Below are the code and all the weights of a small trained network. Each question names an input and a class and asks about switching units off, where a switched-off unit gives its printed mean instead of its output.

import numpy as np


def w(rows, s, z=0):
    codes = np.array(rows[::2]) - 128.0
    scale = np.full(codes.shape[1], s)
    scale[-1] = z or s
    return codes * scale


def norm(h):
    return h / np.sqrt((h * h).mean(-1, keepdims=True) + 1e-5)


def f(y):
    return np.maximum(y, 0)


def log_softmax(a):
    a = a - a.max(-1, keepdims=True)
    return a - np.log(np.exp(a).sum(-1, keepdims=True))


def net(x, mask):
    res = np.array(x, float).reshape(1, 3) / 4 @ E
    u = 0
    for l in range(3):
        y = f(norm(res) @ A[l][:, :-1].T + A[l][:, -1])
        res = res + np.where(mask[u : u + 3], y, B[l][:, -1]) @ B[l][:, :-1]
        u += 3
    return log_softmax(norm(res)[-1] @ U[:, :-1].T + U[:, -1])


A, B = {}, {}
E = w([
[70,187,255,47,41],'x0',
[118,139,162,114,112],'x1',
[143,195,3,47,22],'x2',
],0.006)
A[0] = w([
[4,198,169,142,125,5],'0.n1',
[87,79,182,147,147,111],'0.n2',
[111,97,138,91,113,140],'0.n3',
],0.012,0.0024)
B[0] = w([
[157,22,196,1,64,249],'0.n1',
[116,123,39,155,149,253],'0.n2',
[95,68,176,207,140,173],'0.n3',
],0.0086,0.0054)
A[1] = w([
[125,167,136,125,161,7],'1.n1',
[158,184,79,180,12,77],'1.n2',
[167,120,148,177,255,160],'1.n3',
],0.012,0.0013)
B[1] = w([
[86,117,192,187,37,128],'1.n1',
[197,146,134,126,188,208],'1.n2',
[8,96,104,140,107,255],'1.n3',
],0.013,0.0069)
A[2] = w([
[123,104,247,54,118,29],'2.n1',
[116,149,143,156,106,5],'2.n2',
[154,122,137,108,216,28],'2.n3',
],0.013,0.0014)
B[2] = w([
[139,167,181,159,21,246],'2.n1',
[178,90,148,93,83,128],'2.n2',
[142,247,108,103,153,153],'2.n3',
],0.011)
U = w([
[67,121,97,198,151,243],'0',
[223,230,80,135,176,119],'1',
[176,171,212,150,4,2],'2',
],0.016,0.001)

Each question gives the input, the list of numbers given to net, and the class t.
The units are the neurons (one row each of A and B). Each row of codes is followed by its name. A weight is (code - 128) times the scale printed after its matrix; where a second scale follows, it is the last column's (A, B and U).
mask holds one flag per neuron, layer by layer. A switched-off neuron (its flag False) gives its mean, the last column of its row in B, instead of its output. The means were averaged over made-up inputs and are rounded, as every weight is.
A unit's drop is (log p(t) with every unit on - log p(t) with that unit switched off) / (log p(t) with every unit on - log p(t) with every unit switched off).
top k neurons: the k neurons with the biggest drops, biggest first
top k neurons in layer l: the k neurons of layer l with the biggest drops, biggest first
drop when u is switched off: that unit's drop, to one decimal
input [-2,7,1], class 1: top neuron : 0.n1
input [1,7,6], class 1: top 2 neurons : 0.n1, 1.n2
input [2,3,-8], class 0: top 3 neurons : 0.n2, 1.n3, 2.n1
input [2,-3,-4], class 0: top 2 neurons : 0.n2, 2.n1
input [2,-5,2], class 1: top 2 neurons : 0.n1, 1.n2
input [-2,7,0], class 0: top 2 neurons : 0.n1, 2.n1
input [3,4,8], class 1: top 2 neurons in layer 1 : 1.n2, 1.n3
input [1,-3,2], class 1: drop when 0.n1 is switched off : 1.1
input [0,5,3], class 1: drop when 0.n1 is switched off : 1.1
input [0,2,-4], class 0: drop when 2.n1 is switched off : 0.0
